Below is a small trained network, with its code and all its weights. Each question gives an input and a class and asks what happens when units are switched off, that is, made to give their printed mean instead of their output.

import numpy as np


def w(rows, s, z=0):
    codes = np.array(rows[::2]) - 128.0
    scale = np.full(codes.shape[1], s)
    scale[-1] = z or s
    return codes * scale


def norm(h):
    return h / np.sqrt((h * h).mean(-1, keepdims=True) + 1e-5)


def f(y):
    return y / 2 * (1 + np.tanh(0.7978845608 * (y + 0.044715 * y**3)))


def log_softmax(a):
    a = a - a.max(-1, keepdims=True)
    return a - np.log(np.exp(a).sum(-1, keepdims=True))


def net(x, mask):
    res = np.array(x, float).reshape(1, 5) / 4 @ E
    u = 0
    for l in range(2):
        y = f(norm(res) @ A[l][:, :-1].T + A[l][:, -1])
        res = res + np.where(mask[u : u + 10], y, B[l][:, -1]) @ B[l][:, :-1]
        u += 10
    return log_softmax(norm(res)[-1] @ U[:, :-1].T + U[:, -1])


A, B = {}, {}
E = w([
[119,227,98,74,60,116,164,128],'x0',
[139,122,158,72,109,110,115,34],'x1',
[206,119,99,94,140,254,150,174],'x2',
[104,152,175,121,65,122,231,171],'x3',
[94,152,153,71,135,129,115,163],'x4',
],0.0084)
A[0] = w([
[126,122,186,97,91,98,86,101,166],'0.n0',
[122,190,88,184,114,124,125,189,253],'0.n1',
[89,164,101,2,153,112,143,122,108],'0.n2',
[118,68,162,146,117,168,86,140,188],'0.n3',
[168,170,107,62,106,127,146,158,80],'0.n4',
[126,168,166,120,107,174,94,224,163],'0.n5',
[149,45,88,171,110,60,65,115,112],'0.n6',
[166,162,193,209,177,31,86,124,115],'0.n7',
[139,94,196,144,2,104,134,132,91],'0.n8',
[166,81,44,90,178,149,46,107,185],'0.n9',
],0.0088,0.0023)
B[0] = w([
[101,115,55,101,137,181,137,118,175],'0.n0',
[165,57,168,141,98,192,59,48,184],'0.n1',
[43,100,160,126,172,181,79,170,178],'0.n2',
[129,211,108,90,129,38,140,120,189],'0.n3',
[80,79,150,146,85,47,13,127,167],'0.n4',
[93,155,159,117,46,210,86,81,187],'0.n5',
[119,141,191,163,132,58,152,1,216],'0.n6',
[103,104,65,195,188,115,72,63,211],'0.n7',
[243,172,201,152,226,155,180,140,177],'0.n8',
[186,126,68,112,110,74,180,110,254],'0.n9',
],0.0061,0.0064)
A[1] = w([
[191,119,148,151,111,113,145,82,96],'1.n0',
[114,119,118,154,155,108,140,190,145],'1.n1',
[143,113,109,135,165,148,147,133,183],'1.n2',
[50,159,133,63,181,148,91,117,83],'1.n3',
[90,125,115,126,50,174,91,191,113],'1.n4',
[141,91,64,131,136,121,56,127,250],'1.n5',
[146,154,200,111,113,80,189,179,62],'1.n6',
[130,147,134,99,114,126,146,49,144],'1.n7',
[104,105,88,183,223,57,69,106,126],'1.n8',
[150,99,123,253,95,134,163,124,126],'1.n9',
],0.011,0.002)
B[1] = w([
[99,165,100,124,153,145,105,177,177],'1.n0',
[125,158,186,120,82,175,108,110,125],'1.n1',
[128,154,108,99,98,106,141,139,142],'1.n2',
[103,103,172,145,41,152,64,118,165],'1.n3',
[61,125,179,150,96,142,89,159,178],'1.n4',
[164,144,90,125,174,101,254,106,194],'1.n5',
[204,93,72,82,128,138,151,170,155],'1.n6',
[131,126,135,120,134,185,87,158,174],'1.n7',
[51,132,153,211,173,54,155,81,247],'1.n8',
[71,130,148,93,102,134,70,143,182],'1.n9',
],0.0095,0.011)
U = w([
[52,124,188,123,25,195,46,151,221],'0',
[76,115,98,209,207,10,156,42,162],'1',
[248,124,41,73,145,167,182,148,2],'2',
],0.011,0.00041)

Each question gives the input, the list of numbers given to net, and the class t.
The units are the neurons (one row each of A and B). Each row of codes is followed by its name. A weight is (code - 128) times the scale printed after its matrix; where a second scale follows, it is the last column's (A, B and U).
mask holds one flag per neuron, layer by layer. A switched-off neuron (its flag False) gives its mean, the last column of its row in B, instead of its output. The means were averaged over made-up inputs and are rounded, as every weight is.
A unit's drop is (log p(t) with every unit on - log p(t) with that unit switched off) / (log p(t) with every unit on - log p(t) with every unit switched off).
The circuit of an input: a set's keep is (log p(t) with only the set's units on - log p(t) with every unit switched off) / (log p(t) with every unit on - log p(t) with every unit switched off). Starting from the 12 units with the biggest drops (on a tie, the unit counted first), units are removed one at a time, each time the one whose removal leaves the highest keep (on an exact tie, the one counted first), for as long as the keep stays at least 0.8.
circuit, biggest first: the units of the circuit, biggest drop first
most important unit: the unit with the biggest drop
top k neurons: the k neurons with the biggest drops, biggest first
drop of u: that unit's drop, to one decimal
input [7,7,2,-1,-8], class 2: top 2 neurons => (1.n8 1.n4)
input [3,-7,3,-5,-7], class 2: top 2 neurons => (1.n8 0.n7)
input [0,-8,8,0,4], class 0: top 2 neurons => (1.n4 0.n5)
input [7,-8,3,-6,-1], class 2: top 2 neurons => (1.n5 1.n8)
input [5,-7,1,-6,3], class 0: top 2 neurons => (0.n5 1.n4)
input [-1,-1,1,5,1], class 0: most important unit => 0.n5
input [-6,7,5,-4,6], class 2: circuit, biggest first => (0.n7 1.n8 0.n9)
input [2,6,4,-7,3], class 2: circuit, biggest first => (1.n8 0.n9)
input [3,-6,2,-5,0], class 2: top 2 neurons => (1.n8 1.n5)
input [-3,7,-4,6,7], class 0: top 2 neurons => (1.n3 0.n2)
input [0,-2,0,4,-7], class 0: top 3 neurons => (1.n9 1.n5 0.n1)
input [7,3,3,-8,-5], class 2: drop of 0.n7 => 0.2
